Here is a tiny trained network, its code and every weight. The questions are about switching its units off for an input and a class, where a switched-off unit gives its printed mean instead of its output.

import numpy as np


def w(rows, s, z=0):
    codes = np.array(rows[::2]) - 128.0
    scale = np.full(codes.shape[1], s)
    scale[-1] = z or s
    return codes * scale


def norm(h):
    return h / np.sqrt((h * h).mean(-1, keepdims=True) + 1e-5)


def f(y):
    return y / 2 * (1 + np.tanh(0.7978845608 * (y + 0.044715 * y**3)))


def log_softmax(a):
    a = a - a.max(-1, keepdims=True)
    return a - np.log(np.exp(a).sum(-1, keepdims=True))


def net(x, mask):
    res = np.array(x, float).reshape(1, 4) / 4 @ E
    u = 0
    for l in range(2):
        y = f(norm(res) @ A[l][:, :-1].T + A[l][:, -1])
        res = res + np.where(mask[u : u + 11], y, B[l][:, -1]) @ B[l][:, :-1]
        u += 11
    return log_softmax(norm(res)[-1] @ U[:, :-1].T + U[:, -1])


A, B = {}, {}
E = w([
[118,111,131,169,119,128,191,7,172,133,38,176],'x0',
[125,156,117,248,75,210,159,142,78,111,144,200],'x1',
[129,40,109,80,27,166,189,121,124,2,100,68],'x2',
[71,44,167,147,185,174,145,197,156,154,122,174],'x3',
],0.0079)
A[0] = w([
[86,99,128,133,110,156,70,168,153,125,201,144,64],'L0N1',
[122,143,165,196,175,115,31,155,37,129,147,109,26],'L0N2',
[96,155,154,91,190,155,108,254,115,182,137,113,107],'L0N3',
[199,145,151,250,99,202,209,144,156,152,32,105,110],'L0N4',
[119,177,82,70,110,150,139,129,146,53,121,73,151],'L0N5',
[63,114,114,58,94,123,164,135,166,135,29,73,21],'L0N6',
[136,132,158,198,117,133,90,179,85,156,140,220,165],'L0N7',
[122,158,154,127,159,39,104,116,127,133,66,139,4],'L0N8',
[138,194,95,81,114,121,143,183,50,113,221,88,40],'L0N9',
[145,233,102,119,135,146,129,30,89,214,117,104,140],'L0N10',
[60,102,157,196,177,126,209,110,145,153,31,185,72],'L0N11',
],0.0057,0.0024)
B[0] = w([
[174,185,219,150,215,106,54,121,81,92,101,186,168],'L0N1',
[106,46,209,94,68,173,172,89,153,91,137,76,184],'L0N2',
[162,149,243,164,148,199,95,81,140,94,182,83,254],'L0N3',
[81,96,108,180,93,89,133,38,77,126,161,186,216],'L0N4',
[97,170,156,125,127,74,84,184,185,150,85,126,195],'L0N5',
[157,119,215,204,106,84,154,118,254,88,79,75,169],'L0N6',
[109,86,132,194,85,38,178,235,216,104,73,124,246],'L0N7',
[150,77,111,142,122,127,108,38,179,187,221,100,150],'L0N8',
[54,187,99,100,89,131,21,115,28,101,142,64,202],'L0N9',
[214,96,61,118,180,65,78,66,130,142,106,148,225],'L0N10',
[83,153,103,71,60,201,58,206,87,116,150,97,225],'L0N11',
],0.0065,0.0048)
A[1] = w([
[71,150,91,94,183,161,100,249,76,144,208,112,122],'L1N1',
[134,117,182,66,91,111,192,123,183,107,63,90,79],'L1N2',
[100,140,209,7,145,138,156,103,180,64,118,36,86],'L1N3',
[124,93,195,194,185,134,168,165,158,142,190,192,140],'L1N4',
[2,121,172,193,143,194,141,124,122,140,180,188,119],'L1N5',
[130,75,115,55,93,88,193,99,187,56,56,80,68],'L1N6',
[147,128,85,151,107,101,235,12,61,137,159,225,14],'L1N7',
[141,172,46,211,60,100,121,112,70,137,79,172,54],'L1N8',
[24,88,71,157,107,172,203,154,119,133,82,241,3],'L1N9',
[92,105,167,152,156,235,181,86,107,94,175,206,137],'L1N10',
[38,142,109,149,85,179,172,118,53,67,130,205,193],'L1N11',
],0.0076,0.0029)
B[1] = w([
[195,75,232,146,55,153,152,150,96,64,206,86,216],'L1N1',
[76,192,77,150,170,80,139,211,175,193,172,127,182],'L1N2',
[136,154,39,187,106,63,182,144,111,66,114,160,250],'L1N3',
[149,62,95,89,167,254,232,133,140,153,97,156,235],'L1N4',
[102,153,174,65,180,142,230,121,192,110,161,153,254],'L1N5',
[76,154,138,178,173,99,229,197,174,127,102,140,215],'L1N6',
[218,11,191,179,202,220,119,229,112,127,138,154,194],'L1N7',
[89,163,89,158,66,214,161,164,108,222,39,97,221],'L1N8',
[6,89,106,7,23,60,59,57,83,2,84,171,224],'L1N9',
[96,37,173,73,150,190,102,67,106,221,127,211,205],'L1N10',
[104,177,96,33,201,25,43,41,164,169,170,138,249],'L1N11',
],0.0076,0.0066)
U = w([
[27,102,111,69,101,125,122,58,110,135,90,221,165],'0',
[180,98,77,223,130,165,122,126,96,193,48,184,40],'1',
[115,204,79,168,70,145,89,109,65,178,85,101,2],'2',
[179,162,95,94,201,64,72,8,165,187,131,135,115],'3',
[143,79,219,130,196,203,179,150,145,147,158,162,123],'4',
[167,161,166,121,95,81,61,141,53,55,185,84,195],'5',
[93,154,74,160,154,32,195,169,178,105,91,120,188],'6',
],0.016,0.0032)

Each question gives the input, the list of numbers given to net, and the class t.
The units are the neurons (one row each of A and B). Each row of codes is followed by its name. A weight is (code - 128) times the scale printed after its matrix; where a second scale follows, it is the last column's (A, B and U).
mask holds one flag per neuron, layer by layer. A switched-off neuron (its flag False) gives its mean, the last column of its row in B, instead of its output. The means were averaged over made-up inputs and are rounded, as every weight is.
A unit's drop is (log p(t) with every unit on - log p(t) with that unit switched off) / (log p(t) with every unit on - log p(t) with every unit switched off).
The circuit of an input: a set's keep is (log p(t) with only the set's units on - log p(t) with every unit switched off) / (log p(t) with every unit on - log p(t) with every unit switched off). Starting from the 12 units with the biggest drops (on a tie, the unit counted first), units are removed one at a time, each time the one whose removal leaves the highest keep (on an exact tie, the one counted first), for as long as the keep stays at least 0.8.
circuit, biggest first: the units of the circuit, biggest drop first
top k neurons: the k neurons with the biggest drops, biggest first
k most important neurons of layer l: the k neurons of layer l with the biggest drops, biggest first
drop of u: that unit's drop, to one decimal
input [1,-1,-4,0], class 3: circuit, biggest first -> [L0N10]
input [-3,3,-8,-2], class 4: top 2 neurons -> [L0N2, L1N11]
input [1,6,-4,8], class 0: top 2 neurons -> [L1N9, L0N4]
input [2,6,0,-4], class 1: circuit, biggest first -> [L1N7, L1N8]
input [7,-2,-5,-6], class 1: 2 most important neurons of layer 1 -> [L1N7, L1N11]
input [3,6,-2,-3], class 1: 2 most important neurons of layer 1 -> [L1N7, L1N8]
input [5,0,-7,-8], class 1: circuit, biggest first -> [L1N7, L1N11]
input [-4,1,6,3], class 5: top 2 neurons -> [L0N7, L0N2]
input [-2,7,6,-5], class 2: 3 most important neurons of layer 1 -> [L1N8, L1N5, L1N4]
input [6,0,3,-6], class 1: top 2 neurons -> [L1N7, L0N7]
input [-4,7,-1,0], class 0: 2 most important neurons of layer 1 -> [L1N11, L1N7]
input [6,-2,-2,0], class 1: 2 most important neurons of layer 0 -> [L0N3, L0N10]
input [5,1,-4,7], class 0: drop of L1N9 -> 0.4
input [8,7,-8,7], class 0: circuit, biggest first -> [L1N9]
input [5,-8,4,1], class 6: drop of L0N3 -> 0.0
input [-5,-1,-2,0], class 5: drop of L0N9 -> 1.0
